Here is a tiny trained network, its code and every weight. The questions are about switching its units off for an input and a class, where a switched-off unit gives its printed mean instead of its output.

import numpy as np


def w(rows, s, z=0):
    codes = np.array(rows[::2]) - 128.0
    scale = np.full(codes.shape[1], s)
    scale[-1] = z or s
    return codes * scale


def norm(h):
    return h / np.sqrt((h * h).mean(-1, keepdims=True) + 1e-5)


def f(y):
    return y / 2 * (1 + np.tanh(0.7978845608 * (y + 0.044715 * y**3)))


def log_softmax(a):
    a = a - a.max(-1, keepdims=True)
    return a - np.log(np.exp(a).sum(-1, keepdims=True))


def net(x, mask):
    res = np.array(x, float).reshape(1, 4) / 4 @ E
    u = 0
    for l in range(3):
        y = f(norm(res) @ A[l][:, :-1].T + A[l][:, -1])
        res = res + np.where(mask[u : u + 7], y, B[l][:, -1]) @ B[l][:, :-1]
        u += 7
    return log_softmax(norm(res)[-1] @ U[:, :-1].T + U[:, -1])


A, B = {}, {}
E = w([
[128,130,129],'x0',
[2,110,162],'x1',
[77,127,72],'x2',
[181,243,124],'x3',
],0.0062)
A[0] = w([
[170,79,125,192],'0.n0',
[99,173,156,109],'0.n1',
[122,126,1,255],'0.n2',
[139,177,107,156],'0.n3',
[181,87,122,111],'0.n4',
[101,169,148,131],'0.n5',
[95,140,181,192],'0.n6',
],0.02,0.0057)
B[0] = w([
[122,188,97,196],'0.n0',
[163,124,96,166],'0.n1',
[60,128,158,254],'0.n2',
[171,161,158,189],'0.n3',
[93,135,82,173],'0.n4',
[158,107,6,166],'0.n5',
[214,56,135,190],'0.n6',
],0.013,0.009)
A[1] = w([
[104,92,5,252],'1.n0',
[153,13,231,159],'1.n1',
[180,151,106,132],'1.n2',
[103,176,159,157],'1.n3',
[136,176,118,102],'1.n4',
[142,116,93,97],'1.n5',
[146,118,166,35],'1.n6',
],0.013,0.0038)
B[1] = w([
[3,163,85,254],'1.n0',
[152,87,211,193],'1.n1',
[105,114,20,172],'1.n2',
[191,136,243,164],'1.n3',
[103,69,115,152],'1.n4',
[150,141,67,137],'1.n5',
[34,51,121,113],'1.n6',
],0.006,0.0076)
A[2] = w([
[220,165,243,176],'2.n0',
[124,122,102,97],'2.n1',
[126,143,112,49],'2.n2',
[140,115,145,5],'2.n3',
[40,176,102,82],'2.n4',
[85,226,206,123],'2.n5',
[161,181,245,102],'2.n6',
],0.011,0.0029)
B[2] = w([
[187,129,160,232],'2.n0',
[210,200,68,130],'2.n1',
[125,102,16,117],'2.n2',
[144,63,125,99],'2.n3',
[155,128,2,254],'2.n4',
[115,164,171,248],'2.n5',
[210,214,187,193],'2.n6',
],0.0058,0.0043)
U = w([
[89,192,3,227],'0',
[181,33,249,140],'1',
[4,183,123,104],'2',
[26,31,213,82],'3',
[222,216,123,140],'4',
[244,100,24,3],'5',
[149,205,239,160],'6',
],0.015,0.0041)

Each question gives the input, the list of numbers given to net, and the class t.
The units are the neurons (one row each of A and B). Each row of codes is followed by its name. A weight is (code - 128) times the scale printed after its matrix; where a second scale follows, it is the last column's (A, B and U).
mask holds one flag per neuron, layer by layer. A switched-off neuron (its flag False) gives its mean, the last column of its row in B, instead of its output. The means were averaged over made-up inputs and are rounded, as every weight is.
A unit's drop is (log p(t) with every unit on - log p(t) with that unit switched off) / (log p(t) with every unit on - log p(t) with every unit switched off).
The circuit of an input: a set's keep is (log p(t) with only the set's units on - log p(t) with every unit switched off) / (log p(t) with every unit on - log p(t) with every unit switched off). Starting from the 12 units with the biggest drops (on a tie, the unit counted first), units are removed one at a time, each time the one whose removal leaves the highest keep (on an exact tie, the one counted first), for as long as the keep stays at least 0.8.
circuit, biggest first: the units of the circuit, biggest drop first
k most important neurons: the k neurons with the biggest drops, biggest first
top k neurons in layer l: the k neurons of layer l with the biggest drops, biggest first
input [2,-7,-8,-1], class 0: top neuron in layer 0 : [0.n4]
input [-6,2,-2,-7], class 1: circuit, biggest first : [0.n5; 0.n2; 1.n0]
input [3,2,8,0], class 3: circuit, biggest first : [0.n2; 0.n0]
input [0,3,7,0], class 3: 2 most important neurons : [0.n2; 0.n0]
input [8,-8,-5,-1], class 0: circuit, biggest first : [0.n4; 0.n6]
input [-7,7,-5,5], class 5: circuit, biggest first : [0.n6; 0.n5]
input [5,4,3,0], class 3: 3 most important neurons : [0.n0; 0.n6; 0.n4]
input [5,1,-6,7], class 5: 3 most important neurons : [0.n2; 0.n5; 1.n2]
input [-2,-1,8,7], class 6: circuit, biggest first : [0.n3; 0.n2; 1.n3]
input [-1,6,4,-1], class 3: circuit, biggest first : [0.n0; 0.n6]
input [0,8,-7,7], class 5: circuit, biggest first : [0.n6; 0.n5]
input [6,4,3,0], class 3: 3 most important neurons : [0.n0; 0.n6; 0.n4]
input [2,1,1,-2], class 3: top 2 neurons in layer 0 : [0.n3; 0.n0]
input [-3,-3,6,-5], class 2: circuit, biggest first : [0.n2]
input [3,-7,5,2], class 6: top 2 neurons in layer 0 : [0.n5; 0.n2]
input [-2,-1,1,-3], class 2: top 2 neurons in layer 0 : [0.n5; 0.n2]
input [2,0,-8,-5], class 0: 2 most important neurons : [0.n0; 0.n4]
input [-3,6,-6,0], class 1: top 3 neurons in layer 0 : [0.n6; 0.n0; 0.n4]
input [3,3,6,0], class 3: circuit, biggest first : [0.n0; 0.n4]
input [-4,8,-2,6], class 5: circuit, biggest first : [0.n6]
input [7,2,0,-8], class 1: 3 most important neurons : [0.n5; 1.n1; 0.n4]
input [3,-4,-7,0], class 0: 3 most important neurons : [0.n2; 0.n4; 1.n2]
input [6,6,-8,2], class 5: 3 most important neurons : [0.n5; 0.n6; 0.n2]
